[14] [-14  18  21  -9 -15  34   6 -23  12   3  18  -9  -3  18   8  25   4 -21
   2   9 -13]
[16] [-20   1  14 -43 -15  22  -7  26  37   9 -20  12  29 -29   8  18 -28 -41
   0 -48 -13]
[14] [ 25 -28 -30  22   2 -39  56  40 -33  -7 -28  17 -28  17 -29 -43  22  43
  23  -4  24]
[4] [ -8  22 -15   5   9  -2 -23 -15  32  11  -5  -2  20 -23   3 -16 -13 -29
  -1 -16  10]
[17] [  7  11 -37 -13 -13  -9  50  -8  47  -3 -31 -32  -7 -14   2 -47   8 -49
  11 -14  48]
[14] [ 28  22 -36  11  22  34  -8 -24  18  15   0   6  -2  30   3 -30  31  -9
   3  29   7]
[7] [ 16 -37  10 -13  17 -15 -45  20 -56 -19  13  27  15 -22  16  28   0  68
  -6  13 -52]
[7] [  6   1  16 -27  26   2 -28  -2 -23   0   5  16  13 -29  10   8 -10  12
  -5 -10 -32]
[14] [  7   9  16 -10  11  -3   4  19  35  29 -41  -1   6   1 -26 -24 -30 -57
 -37 -42  42]
[6] [-18 -28  19 -18 -58  32  52  34   2   1  -2  -8 -36  44  -2  42   4  -3
  14  -2   4]
[6] [ -7 -17 -11  33  13 -18 -18   8 -31 -25  36  -7  -6   5   8  14  16  51
   1  51  -5]
[6] [-22  23 -25  11 -45  49  19  -4  81  51 -18 -27 -36  46  -8  -3 -13 -80
   6 -13  65]
[7] [ 17 -18  -6  30 -30  -5  24  -1   8 -10 -10 -12  -4  48 -11  -2  22   6
 -14  24  21]
[17] [ 12 -20  33   0 -29  54 -12  27   5  23 -10  32   6  74 -14  44   4   0
 -26   0 -22]
[7] [ -6   9   9 -15  23  12 -14  16  26  22  -9 -20 -11  -4  -4  -5 -25 -46
 -35  -5  40]
[6] [ 27 -11 -19 -18  11   4  63  28 -17   4 -25   2 -40  22 -16 -38  24   4
  14   1  27]
[4] [  5   7 -18  30  31 -15  -5   1 -28  -8  15  22   3   2  -9 -20  19  40
  18  18 -12]
[7] [  3 -19 -12  -1 -43  21  32   5   4  -8   0  -4 -16  34   8  16  24  12
  20  16  -5]
[17] [ 13  -7  14  -7  -6  19   6   8  -5   5  -7  14   2  28  -7  10   8   3
  -9   0 -12]
[6] [  2   4  16  25  14   5  22  10 -15   9   7  -3 -28  45 -26  -5   9   2
 -15  21  26]
[14] [  4   5  37  -1  -2  -3  -2 -14   2 -19  -1   5  41   3  -4  12   2  -8
 -27  -5 -25]
[4] [-64  20  42   3 -25  18 -64 -32  -1 -23  63  22  61 -38  33  82 -21  20
  25  -6 -92]
[17] [ -4 -20  32  18  17 -11 -42  32 -16  -8   8  19  31   8 -11  28 -15  22
 -41   8 -15]
[4] [  9   6  12 -22  22  10  15  19   0  19 -20   6 -14   4 -15 -16  -9 -23
 -13 -20  17]
[7] [ -3 -10  -5  -1 -14  -6 -33 -25 -26 -20  27   9  16 -24  29  29   7  46
  23  14 -52]
[4] [-12   5  10  -7   9   8  -7  26  19  21 -14   7   2  -2 -13   0 -24 -29
 -13 -26  17]
[6] [-40  -7  50  13 -40  21   8  21  11   7  16  -6  -8  41 -14  57 -20 -16
 -17  -3   3]
[4] [-40  21 -15  -7 -25  22   7 -21   8  12  30 -11 -32 -16  20  20  -7  -6
  53  -4  -8]
[16] [ 15 -22   6 -18  32 -13  19  67  -1   1 -36  14   5  -1 -25 -24  -9 -10
 -30 -20  28]
[14] [-23  29  16   0   6  47  -9 -15   6  26  29  -1 -23  27   1  23  -3 -20
   6  13  -3]
[16] [-40  15  -7 -14 -13  18  18   0  37  -9  20 -33  -6 -18  19  13  -5 -37
  15   7  17]
[7] [-16 -11   7  13  -2  17  -1  45   7   7   1  22   5  27 -16  17  -4   4
  -3  -2   1]
[16] [-40  22 -11  36 -26 -42 -11 -27  45   8   0 -36   4 -34  -3  -9 -37 -40
   3 -25  44]
[17] [ -7   2  43 -21  -2  27 -16  16  19   4  -8  18  38   9  -6  29 -16 -29
 -32 -22 -22]
[7] [ 20 -18  30   7  -2   4  43  38 -18   1 -24  22  -4  54 -37  -4  14   7
 -22  -6   7]
[6] [ -6   2 -51  -7  -2   4 -28 -15  24  -4  11 -17   2 -36  35  -6   3   0
  25  16   2]
[7] [-23  11   8  22 -26   5 -45 -45  -2 -17  39   9  36 -10  24  42   3  26
  18  14 -56]
[4] [  1   4 -30  13   9  -7  -4   2  10  -2  -1   2   6  -8   2 -20   8   4
  12   6   9]
[4] [ -5   0  28  -3 -22 -21 -37 -32   8  -2  -4  -9  30 -27  10  22 -29 -12
 -23 -24 -17]
[14] [ 18  -7 -54  -9   0   4  -1  -5   7   1  -6  -5 -14 -14  21 -24  18  12
  28  13   6]
[16] [  5  13  19  16   2   1  11 -24 -14   2   8   1  -6  23 -12  -1   9   4
  -4   8  -4]
[17] [ 26   7  -1  -2  13  16  35  -6   0  -7  -7  -4  -5  33  -9 -23  31  -9
 -10  21  10]
[17] [  8 -20  20  -7  20 -44   6  11 -60 -25   5  11   0 -31  -3   0  -2  51
   3  -4 -26]
[16] [-28  15  35 -21   5  22  38  12   4 -13  18 -11  -2   4  -3  17   2 -25
  -1   3  -3]
[16] [ 33 -18  -1   3   9 -32 -14  -3 -22  -2 -23  10   9  -8  -7 -17  -2  23
 -18  -9  -3]
[4] [  9 -11  13   4  20 -19  -5  -2 -62 -29  23  29  13 -12   3  10  20  67
  17  16 -55]
[6] [ 15 -14  30  27  -2  -9   8 -10 -53 -13  19  10 -13  42 -14  19  21  50
  -9  30 -22]
[17] [  2  14 -39  18  30 -33   2  -4  25 -12  -6 -23  11 -32   0 -48   4 -18
  -4  10  41]
[17] [  8  28 -10 -15  10  28 -25 -39  31  12   1  -9  14  -9  17  -9   2 -35
  -6   3  -4]
[7] [-56  49  37   9  -3  14 -40 -42  11   7  44  13  33 -31   9  40 -29 -18
  21 -23 -48]
[4] [ 34  -5   3   5  13  -7   8   2  13   5 -30 -10   4  24 -18 -28   5 -23
 -42   3  34]
[14] [-30  52   6   2  38  81 -39 -13   3  49  48  23 -30  32   3  25  -2 -16
  22  21 -18]
[4] [  5 -12 -13   1 -15  18  18  16  23  -5  -6 -14  -4  28   2   1  15 -13
 -10  20  21]
[17] [ -4   2 -14  12   5 -16  22   7  14 -10  -4 -19  -3  -3  -6 -21   5 -12
  -2   8  31]
[16] [ 27 -25   6 -22  27 -14  13  18 -39 -27  -2   1   0  -8   5  -7  18  33
 -14  20 -13]
[6] [-32  -2  10   9   0  14 -15   3 -13  -7  44 -19 -23   7  14  38  -2  15
   4  38  -2]
[7] [-17 -24   4 -32 -26  13  46  34  -8  10  -2 -31 -68   9   4  18 -11  -9
  13   0  35]
[14] [-26  22  37 -33  27  30 -38  -7 -21   1  35  26  21 -32  18  39 -16   6
  10 -10 -61]
[17] [-60   9 -19  17 -32 -23  -1  -9  15   4  29 -33 -32 -39  15  18 -30  -6
  43  -8  24]
[14] [-19  14  -6 -22   7  26  -1  10  10  37   3 -10 -45  -6   3   3 -23 -28
  14 -14  26]
[16] [  3  -6  -6  31  -4 -32  14  18  18  21 -30 -17 -22  17 -31 -28 -20 -24
 -24 -16  64]
[16] [-22  44  28 -18  24  -4 -11 -24  29 -14   2  13  69 -53   2  -9 -16 -43
  -4 -40 -32]
[6] [ 19  -8 -22   4  11 -24  -9  -3 -10 -13  -9  10  17 -21   4 -21   9  23
   6   0  -9]
[16] [ -7  -9   3  -6   7   8  25  52  19  14 -22   0 -14  16 -22  -9 -12 -27
 -15 -15  39]
[6] [-24 -18  23 -24  -4  -3  62  83   1  13 -30  11 -27   5 -34  -2 -25 -23
   3 -48  35]
[14] [  1 -12 -24  -9  13 -11 -18  -1 -36 -18  22  11  -2 -34  24   5  11  51
  32  17 -35]
[ 40 -32 -24   1  21 -21   3  18 -23 -49  -7  15  40  -5   9 -20  42  50
  -9  34 -26] : [4]
[-29  35  -7  51 -16  -9 -49 -43  50  25  10 -16  19  -2  -4   2 -28 -39
 -10  -9  25] : [4]
[ 31 -29 -20  13   9 -26 -20  31  16  -3 -37   7  28   3 -11 -25  -2   2
 -37  -3  24] : [17]
[ 23   7  35 -15  16  41   9  -2 -11   0   0  22  15  43 -10  10  22  -4
 -24  12 -28] : [17]
[-13   7 -12  20   9   4 -42  -5   0  13  18  10   2  -5   5  10  -9  12
   7   7  -8] : [17]
[  3 -36 -36 -47 -15  34  29  80  64  -5 -41 -12  10   2  11  -8   3 -47
 -14  -7  41] : [4]
[ -9   0  -5  -7  -1 -22 -14 -20 -23  -4  13  -6 -12 -39  16   5 -12  21
  22  -7 -15] : [17]
[-27 -23  18  -5  -7 -21  23  54  -1  -3  -8 -11 -17  -9 -14  12 -27  -7
 -11 -18  31] : [16]
[  0  -9  27 -10 -13   7  40  18 -10   6 -10  -6 -28  29 -17   7  -1 -10
  -9  -7  16] : [7]
[-16  10   2 -25 -19  33  -1 -10  15  -1  13   4   9  -8  20  24   2 -12
  22  -5 -29] : [14]
[ 34 -49  22   8  -2 -20  37  68  -9 -20 -43  15  20  46 -36  -9  13  12
 -52   0  21] : [17]
[ 11   3  28 -63  23  27  17   7 -22 -14   0  17  14 -22  14   8   8  -1
   3 -13 -45] : [4]
[ -7   3 -27  -3 -15  23 -23  -3  27  15   0   7   3  -3  15   7  -3  -9
  19  -5  -5] : [16]
[  4 -15  40  14 -30  19  62  14 -25  20  -2 -21 -74  87 -33  19   8  -3
 -18  20  42] : [16]
[-11  12  19  19  -8  -7   3 -15  -5   6   7   1  -2  11 -13   7  -7  -2
   0  -7  -1] : [16]
[  6   9 -47  16  19 -10  -9  -9   8 -16   7   6  20 -21  12 -29  22  17
  24  18  -5] : [4]
[-24  27  14  22 -23 -15 -22 -73 -13 -17  42 -12  14 -23  21  26  -1  17
  25   9 -41] : [16]
[ 23  -8  -1 -27  21   5   1  20   2  -3 -23  14  19  -9  -1 -16   4  -7
 -16 -11  -5] : [16]
[ -9 -29   6  37 -12 -37 -15  -2 -59 -59  43  24  37  -9  13  36  28  96
  24  37 -70] : [14]
[ 35 -41  19  -7   2 -41  63  33 -64 -12 -27  -1 -46  21 -28 -20  12  43
  -9  -2  19] : [7]
[  5 -10 -53   4  27 -29   4  39  17  -9 -20   1   9 -36  -1 -46   2   2
  11  -5  32] : [6]
[ 12  -3  16 -28 -10  -6 -23 -20  -3  -6 -13  14  33 -31  14  11 -11   1
  -4 -29 -40] : [16]
[ 14 -26  17  12   7 -26  -5   2 -65 -19  17  13 -11   6  -2  16  11  67
   1  21 -30] : [16]
[ 10  -1  27 -21  35 -12 -29   0 -44  -6   5  30  21 -32   2   7  -9  31
  -5 -15 -47] : [7]
[ -2  42 -47 -12  19  -4 -14 -47  59   5  -8 -33  17 -54  24 -47  -6 -59
   8  -8  31] : [17]
[ 30 -19 -32   7   0 -53 -31 -21   5 -29 -22  -5  46 -47  17 -28   3  19
 -12  -3  -7] : [4]
[ 46  -2   1  44  12  -3  51  12  10  -2 -33   3   4  80 -47 -47  40 -12
 -42  24  45] : [6]
[-43  37 -15   3   0  21 -23 -37  22 -17  49  -4  27 -36  33  20   7  -5
  41  16 -37] : [16]

(58) [ 36  14  33   4  15 -15  46  15 -23 -52  13 -36   7 -21 -13  24 -34  41
  57  15   2]
(51) [ -3   2  -2   8 -13  -6  10 -18  41  41  -6   9   6   9   8 -21  -3  -1
  26   2   4]
(52) [  9  13  37 -26  18 -12  -2  -8 -26  26  28  19 -15 -16  21 -22   5 -42
 -52 -54   8]
(50) [-23   0  13  13  -1 -35 -12  -4 -16 -10 -19   5 -29   9  36  15  31  -8
   3  -9   0]
(52) [  1 -12  12  36   4  16  25  23 -48 -29  -9 -21   2 -32  -5   5  -6  34
 -24  -9  -1]
(50) [ 61  32  52  23   1 -12  19  -7 -41   7  -3   3 -36  13  32  -1  32 -34
   5   8  18]
(52) [-28 -30 -13 -38 -19  -1  13  -5 -21 -17  -8 -19  -2  -1  -4  18 -10   5
 -33   1 -36]
(51) [ 12 -44 -20 -16 -44   2   2  24 -17 -33 -20 -48 -12  25  -8  30  31  20
 -13  50 -23]
(50) [ -7  21  22  85  42  17  -4  39 -70 -48 -24   3 -22 -38  17  19  25  34
   7   1  22]
(52) [ -4 -16  22  12   0 -22  19 -60 -38  52 -15  29 -22  -5 -26 -20  12 -44
 -89 -49  -6]
(50) [-18 -16 -69  25  17  -2 -29   1   5  -6   3  15   1   4 -56   4 -14  27
 -37 -33  14]
(51) [ 22  21  23  26  27   4  50 -13 -31  36  10  10 -23 -33  13 -30 -13   8
   1 -35  21]
(58) [  3 -25 -36 -12 -40  69 -23  -9  24 -15 -10 -11  35  21  11 -17  14 -22
  -2  64  12]
(52) [-30   9 -16  -5  12 -26 -13   3   4 -10   5  11 -16   2  30   6  -6   7
  12 -30   4]
(58) [ 24  15  24 -28   5  10 -48  18 -16 -43   4   0   3  22  -6  33  31 -42
  -4  45  -9]
(58) [-21  -3 -18  -2   2  35 -17  26  20   0   5  -3   7 -12  40 -19  14  11
  26  17  19]
(50) [  4  31   6 -39   8 -11 -28 -20  22  27  19  37   4  23  -3  -3 -12 -53
 -18 -22 -12]
(52) [ 48  16  15 -23  32  10   9  14 -41   2  42  -1 -25 -20   7 -16   5 -16
 -26 -28  29]
(50) [  4  -5 -21  -2 -14 -24 -29   1   3 -21  -2   2  -6  31  -6  19   7  -9
 -19  -9  -1]
(58) [ 15   9  12  15  26 -17  13  17  -6 -18  14 -11  -2 -20 -14   6 -11  31
  31 -10  17]
(51) [-41   8  -5  27  24   5 -31  -3 -24 -11   4  33   1 -23  29 -16  -2 -15
 -49 -62  23]
(50) [ -7  -8 -17  51   0   1  -2 -17 -27   5 -27  17   1   2 -51   9  -6   5
 -55 -19 -10]
(50) [-14  19  27   1  17 -36  -2 -14  40  44  11  26   7  -8   2 -18 -11 -10
  20 -37   4]
(58) [  6  14  25  37  26  11  20  28 -36  19   1   5 -13 -36  -4  -9   0  21
 -22 -28   0]
(51) [ 29  13  34  23  22 -15  53   9 -19   2   6 -18 -11 -30 -12   1 -17  39
  42  -2   6]
(51) [ 27   0  17   8 -10 -43  24 -36  50  -8   0 -13  30  16 -40   7 -29  13
  68  20  10]
(51) [-14 -19  -1 -25  20   6  -7  11  -3 -23  16 -18  -6 -24  21  -7  21  10
  25  14  27]
(52) [ -3 -26 -33 -37 -18 -13   2  -8 -30 -21   4 -13 -16  18 -15  20 -10  -4
 -57 -20 -22]
(58) [  5 -39 -44 -11 -11  32 -18  -6 -18 -51 -16 -30 -14  17  -2  16  45   3
  17  75  23]
(51) [ 22 -23 -21 -46 -38  13 -26  47 -12 -50   2 -42  -3  36   1  39  22   2
 -16  49 -29]
(52) [  1  -8  22 -23   3 -20  -7  40 -58 -29  21 -13 -12 -15   3  20  -3  -1
 -83 -58 -24]
(51) [ -3  19  -5  -2  25  35 -11   8 -15  17  -1  15 -33  -8  41 -14  39 -16
  25  28  20]
(58) [-22   5  -4  25  -2  36  15 -17   6  46 -12  22   3 -17  29 -39   0  -7
  -9 -10   9]
(58) [ -8  -3 -12  -4 -10 -20 -22  11   3 -23  -7  -2   7  21 -25  30  -8   4
 -16  -2 -25]
(52) [-21  20   2 -30  58  35  25 -12 -28   1  26  13 -17 -52  30 -23 -15   0
  33  -7  24]
(58) [-20 -11  -8   7 -31  37  19  10 -28  -4 -29 -11   1   0  21   7  -3   9
 -28  19 -37]
(58) [-18   4 -41  23  -9  21 -15   2  -7 -11 -14  16  15  12 -24  12 -28   8
 -39 -15 -21]
(58) [-18  -8  -2 -23 -20  -6  -7  13   5   6  -4  -5  -4  11  21   7   7  -4
 -16  -3 -24]
(51) [ 17   5   8  21   3 -18   8   8 -27 -36  -1 -14 -17   1  21  13   8  12
  15  -2  18]
(58) [  5  17 -15   2  12  46 -25   6 -17  -3   5  20   2  -1   9 -10   6 -25
 -24   6  11]
(51) [ 36  25   3  74 -33   7  -1  29  33  -9 -32  -7  29  33 -18  19  -9  31
  49  44 -11]
(52) [ 12   0 -19   5 -27 -26 -22   0  40 -40  -5 -11  31  40 -25  28 -22  10
  28  18  -7]
(51) [-19 -24 -14 -37 -34 -19 -18  33   2 -19 -10 -26 -13  27  15  33  20   9
 -13  17 -39]
(50) [ 25 -12  21  -9 -32  25  27   3 -10  -7  -5 -24  30  -1 -21   3 -20   0
 -25  21 -29]
(50) [-10  -2  12 -34  21  -6 -13  -2 -31 -14   7   6  -5  -8 -31  22  -2 -20
 -40  -9 -24]
(52) [-10 -22  40   5  -1 -14  41 -21 -40  36 -15  -5 -24 -28   3 -13  19  -6
 -43 -22 -13]
(50) [ 37 -18  -2   3  -8  13  13  26  -2 -39  10 -40  20  -6 -32  11  -7  34
  20  33  10]
(52) [  5 -21 -15  46 -14  29  24 -11 -22 -15 -28 -14  14  -8 -36   3  -7  25
 -13  25  -2]
(50) [ 13   4   4  11  44  41  50  25 -31  32  30  -8 -14 -67   2 -42 -15  41
   1 -29  30]
(51) [-26  -3 -25  17  -6  -8 -55 -41 -13 -35 -13  35  11  27  -1   8   3 -49
 -62 -30  14]
(52) [  0 -30 -43  15 -20 -11   7  32 -40 -48 -13 -34 -20  11 -16  35  -2  49
 -31  -5 -16]
(50) [ 10 -19 -31 -18 -19  -8   1 -22  55  19   8  -7  20  21 -33 -11 -13   6
  24  15   8]
[-10 -27 -23  16 -50  -2 -12  24  -9 -11 -28 -17  -2  29   5  19  14  12
 -49   2 -31] : (51)
[  6  28  -1  -8  25  12 -50   8  -2 -52  26  20  28   2  -3  10 -17 -28
  -7 -12  21] : (51)
[-10  11 -14  72  15   7  18 -47  12  59 -16  45  15 -16 -41 -38 -30   2
 -29 -48  19] : (58)
[ -5   7 -29   2  -4  54 -31  28  15 -16   0   3  28   5  -5   2  -6   4
   2  31  -5] : (52)
[  3  -9   1   7  -9  28  27   1 -26 -33 -18 -25   0  -8  13  11   1  18
  26  45  -4] : (58)
[ -8   0   1  -3   3   2  -8 -17 -19 -40 -24  -5 -14  13   8  29  23 -11
  34  52  -3] : (58)
[ 13 -12 -23  21   5  19  18 -27 -25  27  -3  10 -15  -8 -20 -24   3  -4
 -41 -16  20] : (58)
[-71 -36 -31 -12  -5 -28 -17   7  11 -18 -14 -10  -9  -6  19  13  11  29
   1 -14 -10] : (50)
[-10  13   6 -18  29  30 -34  69  -4 -40  11 -16  -1 -19  18  23  23  23
  47  45  -3] : (51)
[ -4  -2  22 -57   0  22   9 -13   7  51  14   7 -12 -10  30 -29  20 -40
  -9  10  -8] : (52)
[ 11   1  -9 -34 -11  41  22  -3 -12  20  10  -5  -8  -3  31 -21  -3 -15
 -11  10  -5] : (50)
[ -5  -6 -12 -19   8   2 -11 -10  17 -11   7  -5  -9   3  27  -7  22  -6
  45  27  29] : (58)
[ 23  14 -25  54  -7  48  -3  21 -17 -23 -12   0   9   4   6  -3  -4  18
   1  19  17] : (50)
[-46 -17 -48   7  11  22   1  13 -22  -7 -24  -3 -23 -11  -8  17   6  36
  -1  17 -20] : (52)
[ -2  45   0   7  44 -52 -22  -4   5 -34  16  28   0   8 -31  35 -41   5
  29 -39  -1] : (58)
[ -4 -12 -11  16 -31  19   4  -2 -18 -19 -27 -11   0  16  16  10  10   0
 -12  27 -13] : (50)
[ -1 -16 -18 -48 -14   5 -17   0 -22  26   9   5 -35  18  24  -8  33 -39
 -66 -15  -9] : (58)
[ 13   5  25   8  15 -18  20  -7  10  26  13   1  -3 -18  -1 -21  -1   5
  16 -20  20] : (58)
[ 19   3  33   4   7  49  24  12 -41   8  -3 -11 -15 -28  35 -19  31 -11
   0  32  11] : (58)
